Below is a small trained network, with its code and all its weights. Each question gives an input and a class and asks what happens when units are switched off, that is, made to give their printed mean instead of their output.

import numpy as np


def w(rows, s, z=0):
    codes = np.array(rows[::2]) - 128.0
    scale = np.full(codes.shape[1], s)
    scale[-1] = z or s
    return codes * scale


def f(y):
    return np.maximum(y, 0)


def log_softmax(a):
    a = a - a.max(-1, keepdims=True)
    return a - np.log(np.exp(a).sum(-1, keepdims=True))


def net(x, mask):
    res = np.array(x, float).reshape(1, 3) / 4 @ E
    y = f(res @ A[0][:, :-1].T + A[0][:, -1])
    res = res + np.where(mask, y, B[0][:, -1]) @ B[0][:, :-1]
    return log_softmax(res[-1] @ U[:, :-1].T + U[:, -1])


A, B = {}, {}
E = w([
[199,241,145,21,70,149],'x0',
[98,210,2,164,108,90],'x1',
[46,178,116,60,213,182],'x2',
],0.0072)
A[0] = w([
[60,44,81,161,161,92,175],'neuron 0',
[86,175,76,149,123,97,22],'neuron 1',
[73,59,111,182,187,126,114],'neuron 2',
[98,187,2,160,107,84,24],'neuron 3',
[105,157,108,85,199,132,101],'neuron 4',
[146,177,98,83,94,106,131],'neuron 5',
[191,189,133,33,77,176,172],'neuron 6',
[124,114,208,122,159,155,13],'neuron 7',
[166,68,232,95,152,196,98],'neuron 8',
[199,111,145,179,53,90,83],'neuron 9',
[70,161,128,95,215,180,70],'neuron 10',
[145,93,245,114,149,136,1],'neuron 11',
[173,70,212,109,146,185,9],'neuron 12',
[50,149,123,104,192,185,116],'neuron 13',
[92,144,108,91,185,184,100],'neuron 14',
[169,174,161,52,80,173,156],'neuron 15',
[120,173,56,171,97,73,55],'neuron 16',
[201,102,129,175,52,70,113],'neuron 17',
[206,88,141,179,52,62,105],'neuron 18',
[94,147,127,82,211,165,66],'neuron 19',
[78,157,123,105,183,185,115],'neuron 20',
[66,62,135,192,186,130,151],'neuron 21',
],0.0071,0.001)
B[0] = w([
[98,189,229,168,66,75,240],'neuron 0',
[112,146,36,152,131,211,185],'neuron 1',
[112,181,209,184,64,55,236],'neuron 2',
[81,167,26,168,129,228,233],'neuron 3',
[185,57,121,89,149,122,187],'neuron 4',
[88,177,178,180,46,114,193],'neuron 5',
[101,171,246,193,75,22,255],'neuron 6',
[118,156,58,151,135,189,185],'neuron 7',
[79,196,47,187,100,225,244],'neuron 8',
[166,43,112,40,188,124,207],'neuron 9',
[184,64,112,62,165,93,213],'neuron 10',
[59,169,46,165,122,229,216],'neuron 11',
[87,189,37,160,124,233,220],'neuron 12',
[181,55,118,81,172,74,213],'neuron 13',
[201,43,133,47,200,88,194],'neuron 14',
[70,175,235,183,47,42,232],'neuron 15',
[103,169,28,130,150,208,200],'neuron 16',
[211,18,99,48,215,99,214],'neuron 17',
[209,54,106,39,187,115,223],'neuron 18',
[160,57,131,79,163,110,198],'neuron 19',
[200,70,123,56,180,91,198],'neuron 20',
[88,207,255,172,44,44,243],'neuron 21',
],0.0053,0.006)
U = w([
[87,166,197,161,75,15,255],'0',
[190,36,121,67,205,92,103],'1',
[78,160,82,155,134,246,29],'2',
],0.013,0.00059)

Each question gives the input, the list of numbers given to net, and the class t.
The units are the neurons (one row each of A and B). Each row of codes is followed by its name. A weight is (code - 128) times the scale printed after its matrix; where a second scale follows, it is the last column's (A, B and U).
mask holds one flag per neuron, in row order. A switched-off neuron (its flag False) gives its mean, the last column of its row in B, instead of its output. The means were averaged over made-up inputs and are rounded, as every weight is.
A unit's drop is (log p(t) with every unit on - log p(t) with that unit switched off) / (log p(t) with every unit on - log p(t) with every unit switched off).
The circuit of an input: a set's keep is (log p(t) with only the set's units on - log p(t) with every unit switched off) / (log p(t) with every unit on - log p(t) with every unit switched off). Starting from the 12 units with the biggest drops (on a tie, the unit counted first), units are removed one at a time, each time the one whose removal leaves the highest keep (on an exact tie, the one counted first), for as long as the keep stays at least 0.8.
circuit, biggest first: the units of the circuit, biggest drop first
top k neurons: the k neurons with the biggest drops, biggest first
drop when u is switched off: that unit's drop, to one decimal
input [2,1,-3], class 1: circuit, biggest first -> [neuron 21; neuron 0]
input [4,8,-6], class 2: circuit, biggest first -> [neuron 3]
input [-5,-3,4], class 0: top 2 neurons -> [neuron 21; neuron 2]
input [-3,-4,1], class 2: top 2 neurons -> [neuron 6; neuron 15]
input [1,6,-6], class 1: circuit, biggest first -> [neuron 17; neuron 18]
input [0,1,0], class 2: top 4 neurons -> [neuron 6; neuron 21; neuron 15; neuron 2]
input [-7,-3,7], class 0: top 3 neurons -> [neuron 21; neuron 2; neuron 0]
input [-8,-1,7], class 0: top 3 neurons -> [neuron 21; neuron 2; neuron 0]
input [-4,-2,5], class 1: top 2 neurons -> [neuron 6; neuron 15]
input [0,1,-1], class 1: top 4 neurons -> [neuron 8; neuron 21; neuron 6; neuron 15]
input [-8,-1,6], class 0: top 3 neurons -> [neuron 21; neuron 2; neuron 0]
input [-8,6,4], class 0: top 3 neurons -> [neuron 21; neuron 0; neuron 2]
input [8,-7,7], class 0: top 2 neurons -> [neuron 6; neuron 15]
input [-6,2,4], class 0: circuit, biggest first -> [neuron 21]
input [-6,1,7], class 1: drop when neuron 21 is switched off -> -0.1
input [4,4,6], class 1: drop when neuron 21 is switched off -> 0.1
input [-6,-6,2], class 0: drop when neuron 16 is switched off -> 0.3
input [-3,5,0], class 2: drop when neuron 3 is switched off -> 0.3
